Below is a small trained network, with its code and all its weights. Each question gives an input and a target symbol and asks what happens when units are switched off, that is, made to give their printed mean instead of their output.

import numpy as np


def w(rows, s, z=0):
    codes = np.array(rows[::2]) - 128.0
    scale = np.full(codes.shape[1], s)
    scale[-1] = z or s
    return codes * scale


def norm(h):
    return h / np.sqrt((h * h).mean(-1, keepdims=True) + 1e-5)


def f(y):
    return np.maximum(y, 0)


def softmax(a):
    e = np.exp(a - a.max(-1, keepdims=True))
    return e / e.sum(-1, keepdims=True)


def log_softmax(a):
    a = a - a.max(-1, keepdims=True)
    return a - np.log(np.exp(a).sum(-1, keepdims=True))


def net(x, mask):
    ids = ['βγδθλμξπσφω'.index(c) for c in x.split()]
    T = len(ids)
    res = E[ids] + P[:T]
    u = 0
    for l in range(3):
        q, k, v = (norm(res) @ M[l].T for M in (Q, K, V))
        z = softmax(np.where(np.tri(T) > 0, q @ k.T / 2**0.5, -1e9)) @ v
        res = res + np.where(mask[u], z, O[l][:, -1]) @ O[l][:, :-1]
        u += 1
        y = f(norm(res) @ A[l][:, :-1].T + A[l][:, -1])
        res = res + np.where(mask[u : u + 8], y, B[l][:, -1]) @ B[l][:, :-1]
        u += 8
    return log_softmax(norm(res)[-1] @ U[:, :-1].T + U[:, -1])


Q, K, V, O, A, B = {}, {}, {}, {}, {}, {}
E = w([
[142,147,167,127],'β',
[68,127,143,137],'γ',
[143,84,117,140],'δ',
[106,103,181,143],'θ',
[153,145,150,128],'λ',
[147,129,143,102],'μ',
[140,142,159,111],'ξ',
[159,126,109,101],'π',
[158,128,141,114],'σ',
[196,254,197,92],'φ',
[129,94,145,151],'ω',
],0.005)
P = w([
[57,135,2,172],'0',
[176,102,178,138],'1',
[197,121,173,140],'2',
[155,126,145,65],'3',
[162,134,139,72],'4',
[163,141,137,74],'5',
],0.0016)
Q[0] = w([
[17,97,61,112],'L0H0',
[178,51,200,251],'L0H0',
],0.0029)
K[0] = w([
[252,112,162,135],'L0H0',
[37,244,173,95],'L0H0',
],0.003)
V[0] = w([
[161,145,76,40],'L0H0',
[51,244,18,3],'L0H0',
],0.0013)
O[0] = w([
[202,57,183,6,154],'L0H0',
[32,63,228,141,2],'L0H0',
],0.0015,0.00034)
A[0] = w([
[160,57,84,178,124],'L0N0',
[159,173,167,71,98],'L0N1',
[135,160,145,2,100],'L0N2',
[174,164,95,99,99],'L0N3',
[42,129,125,108,131],'L0N4',
[148,106,214,129,2],'L0N5',
[97,119,136,166,52],'L0N6',
[137,94,129,121,71],'L0N7',
],0.0032,0.0017)
B[0] = w([
[50,129,218,42,169],'L0N0',
[96,123,142,229,243],'L0N1',
[219,131,145,243,250],'L0N2',
[106,79,179,77,184],'L0N3',
[224,95,195,157,149],'L0N4',
[106,126,6,69,172],'L0N5',
[217,125,161,166,132],'L0N6',
[98,155,158,178,133],'L0N7',
],0.0021)
Q[1] = w([
[242,123,144,254],'L1H0',
[243,148,197,219],'L1H0',
],0.0039)
K[1] = w([
[46,148,65,255],'L1H0',
[97,117,73,208],'L1H0',
],0.0058)
V[1] = w([
[179,51,149,51],'L1H0',
[76,143,7,163],'L1H0',
],0.0019)
O[1] = w([
[5,127,55,160,144],'L1H0',
[232,232,60,97,1],'L1H0',
],0.0023,0.00073)
A[1] = w([
[192,53,136,39,2],'L1N0',
[141,4,160,170,105],'L1N1',
[91,103,192,143,113],'L1N2',
[92,246,121,163,254],'L1N3',
[195,145,134,198,54],'L1N4',
[223,224,115,168,86],'L1N5',
[169,77,49,99,74],'L1N6',
[155,140,183,142,55],'L1N7',
],0.0028,0.00096)
B[1] = w([
[80,192,220,165,180],'L1N0',
[112,222,98,168,249],'L1N1',
[214,145,84,137,195],'L1N2',
[255,65,137,125,158],'L1N3',
[56,100,132,73,200],'L1N4',
[102,77,101,51,224],'L1N5',
[142,137,194,170,143],'L1N6',
[83,158,114,110,193],'L1N7',
],0.0026,0.0022)
Q[2] = w([
[20,99,71,106],'L2H0',
[2,85,80,122],'L2H0',
],0.0072)
K[2] = w([
[145,115,254,109],'L2H0',
[142,79,229,128],'L2H0',
],0.0082)
V[2] = w([
[90,142,245,156],'L2H0',
[188,93,182,5],'L2H0',
],0.0025)
O[2] = w([
[253,106,178,187,168],'L2H0',
[100,50,154,105,2],'L2H0',
],0.0037,0.00097)
A[2] = w([
[158,137,116,176,76],'L2N0',
[81,119,106,205,186],'L2N1',
[169,136,156,152,171],'L2N2',
[59,90,118,77,5],'L2N3',
[85,51,143,141,91],'L2N4',
[164,3,140,206,94],'L2N5',
[155,166,190,172,173],'L2N6',
[158,159,50,43,84],'L2N7',
],0.0044,0.0022)
B[2] = w([
[166,100,188,143,150],'L2N0',
[152,108,168,58,159],'L2N1',
[108,108,80,100,217],'L2N2',
[160,148,65,159,139],'L2N3',
[137,73,142,161,143],'L2N4',
[2,184,143,204,175],'L2N5',
[100,91,82,126,253],'L2N6',
[122,158,236,180,156],'L2N7',
],0.0045,0.0039)
U = w([
[84,52,24,72,130],'β',
[215,55,80,133,154],'γ',
[39,216,96,65,41],'δ',
[187,108,125,252,86],'θ',
[98,69,194,112,15],'λ',
[145,183,131,124,241],'μ',
[99,190,212,146,102],'ξ',
[121,61,209,37,29],'π',
[81,140,145,150,216],'σ',
[160,136,124,98,250],'φ',
[128,209,24,164,84],'ω',
],0.011,0.0017)

Each question gives the input, a string of symbols that net reads in full, and the target symbol t.
The units are the heads (2 rows each of Q, K, V and O) and the neurons (one row each of A and B). Each row of codes is followed by its name. A weight is (code - 128) times the scale printed after its matrix; where a second scale follows, it is the last column's (O, A, B and U).
mask holds one flag per unit, layer by layer, with each layer's heads first. A switched-off unit (its flag False) gives its mean, the last column of its rows in O or B, instead of its output. The means were averaged over made-up inputs and are rounded, as every weight is.
A unit's drop is (log p(t) with every unit on - log p(t) with that unit switched off) / (log p(t) with every unit on - log p(t) with every unit switched off).
The circuit of an input: a set's keep is (log p(t) with only the set's units on - log p(t) with every unit switched off) / (log p(t) with every unit on - log p(t) with every unit switched off). Starting from the 12 units with the biggest drops (on a tie, the unit counted first), units are removed one at a time, each time the one whose removal leaves the highest keep (on an exact tie, the one counted first), for as long as the keep stays at least 0.8.
circuit, biggest first: the units of the circuit, biggest drop first
most important unit: the unit with the biggest drop
k most important neurons: the k neurons with the biggest drops, biggest first
k most important neurons of layer l: the k neurons of layer l with the biggest drops, biggest first
drop of u: that unit's drop, to one decimal
input λ σ θ β, target π: circuit, biggest first => L1N1; L2N5
input γ ξ ω, target γ: 2 most important neurons of layer 2 => L2N5; L2N0
input ξ μ β, target θ: most important unit => L0H0
input δ σ σ μ, target ξ: circuit, biggest first => L2H0; L2N7
input δ σ β θ σ, target ξ: circuit, biggest first => L2H0; L2N7
input σ σ π, target β: 2 most important neurons => L0N0; L1N0
input σ β π λ λ, target β: 2 most important neurons => L0N0; L0N2
input σ γ σ μ, target β: 2 most important neurons => L0N0; L0N2
input π δ σ ξ λ β, target δ: 4 most important neurons of layer 2 => L2N6; L2N3; L2N2; L2N5
input ξ ξ ξ σ β σ, target θ: 2 most important neurons => L0N4; L1N1
input β δ λ, target λ: 2 most important neurons => L2N5; L0N2
input π σ λ ξ ξ, target δ: 2 most important neurons of layer 1 => L1N1; L1N5
input μ γ ω θ σ σ, target ω: 2 most important neurons of layer 1 => L1N1; L1N0
input π σ σ σ λ, target δ: circuit, biggest first => L2H0
input σ λ ω δ ξ, target β: 2 most important neurons => L0N0; L0N2
input ξ δ ω θ θ σ, target θ: 2 most important neurons of layer 1 => L1N1; L1N5
input σ φ β σ, target β: 4 most important neurons => L0N0; L0N2; L1N0; L2N5
input ξ σ σ ξ, target θ: drop of L0N4 => 0.5
input σ ξ ξ β, target β: drop of L2N5 => 0.1
input μ μ ξ σ λ, target ω: drop of L0H0 => 1.2
input ξ μ μ γ σ ξ, target θ: drop of L1H0 => 0.3
input ω σ γ, target ω: 2 most important neurons of layer 2 => L2N7; L2N6
input λ σ γ σ β, target π: most important neuron of layer 2 => L2N6
input σ λ ξ, target β: 2 most important neurons of layer 0 => L0N0; L0N2
input μ σ ξ λ σ π, target ω: 2 most important neurons => L1N1; L1N0
